Below is a small trained network, with its code and all its weights. Each question gives an input and a class and asks what happens when units are switched off, that is, made to give their printed mean instead of their output.

import numpy as np


def w(rows, s, z=0):
    codes = np.array(rows[::2]) - 128.0
    scale = np.full(codes.shape[1], s)
    scale[-1] = z or s
    return codes * scale


def f(y):
    return y / 2 * (1 + np.tanh(0.7978845608 * (y + 0.044715 * y**3)))


def log_softmax(a):
    a = a - a.max(-1, keepdims=True)
    return a - np.log(np.exp(a).sum(-1, keepdims=True))


def net(x, mask):
    res = np.array(x, float).reshape(1, 7) / 4 @ E
    y = f(res @ A[0][:, :-1].T + A[0][:, -1])
    res = res + np.where(mask, y, B[0][:, -1]) @ B[0][:, :-1]
    return log_softmax(res[-1] @ U[:, :-1].T + U[:, -1])


A, B = {}, {}
E = w([
[190,200,74,156],'x0',
[170,157,250,135],'x1',
[127,127,128,129],'x2',
[115,83,150,227],'x3',
[126,131,127,129],'x4',
[123,133,128,131],'x5',
[125,131,129,129],'x6',
],0.014)
A[0] = w([
[71,86,199,34,42],'N0',
[120,180,150,114,104],'N1',
[102,85,110,136,113],'N2',
[159,161,113,103,82],'N3',
[81,124,108,8,21],'N4',
[117,127,52,116,191],'N5',
[102,146,74,121,185],'N6',
[145,128,126,150,98],'N7',
[135,126,200,129,150],'N8',
[106,99,112,70,51],'N9',
[135,181,175,92,118],'N10',
[152,119,155,138,154],'N11',
[142,118,119,114,107],'N12',
[143,190,163,66,101],'N13',
[183,193,138,119,106],'N14',
[147,138,141,255,17],'N15',
[145,119,127,129,122],'N16',
[157,149,85,176,40],'N17',
[49,85,118,147,153],'N18',
[113,146,14,101,15],'N19',
[180,157,133,143,104],'N20',
[132,79,112,138,97],'N21',
[89,69,113,147,129],'N22',
[152,110,201,142,24],'N23',
[127,70,176,147,64],'N24',
[83,66,114,161,134],'N25',
[175,159,65,201,3],'N26',
[165,121,200,138,157],'N27',
[82,83,105,112,108],'N28',
[126,126,94,77,138],'N29',
],0.014,0.011)
B[0] = w([
[1,174,122,40,201],'N0',
[151,119,97,129,155],'N1',
[185,144,144,151,160],'N2',
[143,168,112,125,152],'N3',
[66,36,210,193,183],'N4',
[63,93,182,136,240],'N5',
[93,99,164,141,214],'N6',
[107,152,132,120,132],'N7',
[81,112,120,99,225],'N8',
[137,133,147,164,150],'N9',
[176,125,88,164,197],'N10',
[128,137,140,120,177],'N11',
[128,146,145,121,124],'N12',
[190,147,64,136,197],'N13',
[160,158,35,139,207],'N14',
[11,166,134,26,210],'N15',
[101,112,95,127,127],'N16',
[82,98,178,140,159],'N17',
[171,122,107,160,205],'N18',
[70,195,89,39,212],'N19',
[152,155,95,108,177],'N20',
[151,121,112,146,142],'N21',
[207,144,84,207,184],'N22',
[83,78,171,162,179],'N23',
[139,117,135,178,167],'N24',
[172,124,108,166,195],'N25',
[34,64,234,151,183],'N26',
[90,150,144,108,245],'N27',
[183,145,119,160,174],'N28',
[80,110,149,114,181],'N29',
],0.0099,0.012)
U = w([
[81,33,199,178,145],'0',
[63,230,75,2,249],'1',
[241,158,25,187,33],'2',
],0.0091,0.0018)

Each question gives the input, the list of numbers given to net, and the class t.
The units are the neurons (one row each of A and B). Each row of codes is followed by its name. A weight is (code - 128) times the scale printed after its matrix; where a second scale follows, it is the last column's (A, B and U).
mask holds one flag per neuron, in row order. A switched-off neuron (its flag False) gives its mean, the last column of its row in B, instead of its output. The means were averaged over made-up inputs and are rounded, as every weight is.
A unit's drop is (log p(t) with every unit on - log p(t) with that unit switched off) / (log p(t) with every unit on - log p(t) with every unit switched off).
most important unit: the unit with the biggest drop
top k neurons: the k neurons with the biggest drops, biggest first
drop of u: that unit's drop, to one decimal
input [-2,-2,-3,-8,7,5,0], class 0: most important unit : N4
input [8,-8,6,3,-7,-4,5], class 0: top 2 neurons : [N26 N5]
input [-6,0,-2,-8,-2,-5,2], class 0: top 2 neurons : [N4 N19]
input [4,8,-6,2,6,-7,-4], class 1: top 2 neurons : [N15 N27]
input [7,-4,6,1,0,3,-6], class 0: top 2 neurons : [N26 N5]
input [-5,3,-4,0,8,0,-4], class 1: top 2 neurons : [N0 N4]
input [0,-7,-6,-2,8,8,0], class 0: top 2 neurons : [N5 N4]
input [0,-2,6,4,0,6,4], class 2: top 2 neurons : [N26 N4]
input [-8,8,2,-1,1,5,-4], class 1: drop of N0 : 1.7
input [3,4,-4,7,-2,-3,4], class 1: drop of N15 : 0.8
input [8,-4,-7,8,-3,-2,-7], class 0: drop of N26 : 2.0
input [-5,-6,7,0,-7,0,4], class 0: drop of N14 : 0.7
